Below are the code and all the weights of a small trained network. Each question names an input and a class and asks about switching units off, where a switched-off unit gives its printed mean instead of its output.

import numpy as np


def w(rows, s, z=0):
    codes = np.array(rows[::2]) - 128.0
    scale = np.full(codes.shape[1], s)
    scale[-1] = z or s
    return codes * scale


def f(y):
    return y / 2 * (1 + np.tanh(0.7978845608 * (y + 0.044715 * y**3)))


def log_softmax(a):
    a = a - a.max(-1, keepdims=True)
    return a - np.log(np.exp(a).sum(-1, keepdims=True))


def net(x, mask):
    res = np.array(x, float).reshape(1, 8) / 4 @ E
    y = f(res @ A[0][:, :-1].T + A[0][:, -1])
    res = res + np.where(mask, y, B[0][:, -1]) @ B[0][:, :-1]
    return log_softmax(res[-1] @ U[:, :-1].T + U[:, -1])


A, B = {}, {}
E = w([
[44,225,85,254,149,108,54,187,152],'x0',
[86,197,146,82,127,14,150,87,212],'x1',
[141,52,34,139,198,131,237,173,171],'x2',
[139,148,151,114,52,147,85,145,156],'x3',
[82,112,71,104,167,195,120,136,35],'x4',
[219,160,206,187,138,154,92,132,183],'x5',
[133,217,73,74,211,67,126,149,142],'x6',
[72,162,90,76,128,122,96,82,176],'x7',
],0.0082)
A[0] = w([
[139,214,150,135,146,91,96,216,41,120],'neuron 1',
[151,135,159,60,182,56,193,65,221,173],'neuron 2',
[168,52,167,45,82,196,144,52,45,149],'neuron 3',
[148,192,131,190,174,118,89,187,121,131],'neuron 4',
[140,129,157,132,177,42,183,104,198,5],'neuron 5',
[82,140,19,1,173,90,140,122,95,210],'neuron 6',
[95,173,80,71,179,80,192,166,64,70],'neuron 7',
[91,213,98,134,89,118,62,125,181,253],'neuron 8',
[204,93,166,166,123,174,97,105,192,121],'neuron 9',
[198,158,249,70,62,122,91,52,154,180],'neuron 10',
[59,120,46,92,214,112,141,145,74,108],'neuron 11',
[145,29,105,98,106,63,217,129,133,202],'neuron 12',
[42,145,184,142,43,87,112,98,43,110],'neuron 13',
[179,122,129,67,143,17,234,102,202,192],'neuron 14',
[157,89,200,81,107,184,185,120,33,181],'neuron 15',
],0.0084,0.0038)
B[0] = w([
[145,69,94,190,77,95,120,161,143,169],'neuron 1',
[136,40,167,169,178,135,129,228,203,235],'neuron 2',
[156,42,167,49,108,165,203,187,21,201],'neuron 3',
[129,91,77,87,104,121,168,173,98,178],'neuron 4',
[172,101,212,63,214,87,106,133,186,188],'neuron 5',
[105,158,2,180,34,111,80,96,150,227],'neuron 6',
[126,186,102,117,91,77,94,149,100,183],'neuron 7',
[82,92,111,90,84,131,185,77,137,222],'neuron 8',
[111,150,92,104,87,94,90,155,96,172],'neuron 9',
[106,170,175,156,99,72,48,86,149,220],'neuron 10',
[161,166,102,134,56,76,91,94,153,193],'neuron 11',
[143,111,105,220,133,192,128,130,216,207],'neuron 12',
[37,171,161,128,229,80,129,76,231,184],'neuron 13',
[67,67,169,169,162,99,145,193,235,247],'neuron 14',
[77,94,100,85,79,144,139,162,55,190],'neuron 15',
],0.0094,0.014)
U = w([
[95,205,109,168,124,101,77,92,160,188],'0',
[136,59,113,164,146,118,156,161,130,144],'1',
[187,161,104,106,102,98,102,128,70,48],'2',
[118,116,208,86,184,107,122,137,138,48],'3',
[103,104,98,79,118,134,180,129,85,207],'4',
[231,210,141,16,249,194,233,37,141,1],'5',
],0.013,0.0095)

Each question gives the input, the list of numbers given to net, and the class t.
The units are the neurons (one row each of A and B). Each row of codes is followed by its name. A weight is (code - 128) times the scale printed after its matrix; where a second scale follows, it is the last column's (A, B and U).
mask holds one flag per neuron, in row order. A switched-off neuron (its flag False) gives its mean, the last column of its row in B, instead of its output. The means were averaged over made-up inputs and are rounded, as every weight is.
A unit's drop is (log p(t) with every unit on - log p(t) with that unit switched off) / (log p(t) with every unit on - log p(t) with every unit switched off).
The circuit of an input: a set's keep is (log p(t) with only the set's units on - log p(t) with every unit switched off) / (log p(t) with every unit on - log p(t) with every unit switched off). Starting from the 12 units with the biggest drops (on a tie, the unit counted first), units are removed one at a time, each time the one whose removal leaves the highest keep (on an exact tie, the one counted first), for as long as the keep stays at least 0.8.
circuit, biggest first: the units of the circuit, biggest drop first
k most important neurons: the k neurons with the biggest drops, biggest first
drop when u is switched off: that unit's drop, to one decimal
input [-3,6,-6,-1,5,-7,0,-4], class 0: circuit, biggest first	neuron 6
input [4,1,2,6,8,-2,-8,-7], class 4: circuit, biggest first	neuron 2; neuron 14
input [-4,-1,-5,1,-6,3,-4,-3], class 3: circuit, biggest first	neuron 3; neuron 10
input [1,2,-1,5,7,-6,-4,2], class 0: 3 most important neurons	neuron 13; neuron 6; neuron 4
input [3,-8,-6,1,-5,-2,6,-3], class 4: 3 most important neurons	neuron 2; neuron 14; neuron 4
input [-8,-5,2,7,-4,-2,0,-3], class 4: 3 most important neurons	neuron 3; neuron 15; neuron 2
input [-2,-2,-6,8,2,8,-1,-4], class 2: circuit, biggest first	neuron 14; neuron 9
input [-2,-3,1,8,6,8,5,-1], class 2: 3 most important neurons	neuron 14; neuron 2; neuron 8
input [8,-7,-1,-2,5,0,-8,4], class 0: 4 most important neurons	neuron 3; neuron 2; neuron 13; neuron 14
input [6,-5,-2,-7,8,-2,-3,-1], class 0: 3 most important neurons	neuron 3; neuron 11; neuron 2
input [7,-6,4,-4,-7,-4,5,3], class 0: 2 most important neurons	neuron 3; neuron 11
input [0,-8,-8,2,-4,2,-6,-2], class 4: 2 most important neurons	neuron 3; neuron 15
input [-4,4,-5,-5,3,7,-8,8], class 3: 3 most important neurons	neuron 3; neuron 6; neuron 10
input [-5,7,4,-6,-1,8,2,7], class 3: circuit, biggest first	neuron 5
input [2,1,-6,-3,-8,1,6,8], class 3: 2 most important neurons	neuron 2; neuron 5
input [5,8,4,2,-6,-4,2,-6], class 1: drop when neuron 13 is switched off	0.1
input [-4,-6,-6,-3,-7,8,-3,-2], class 2: drop when neuron 7 is switched off	0.0
input [4,4,6,-3,2,-4,-7,-2], class 0: drop when neuron 2 is switched off	0.2
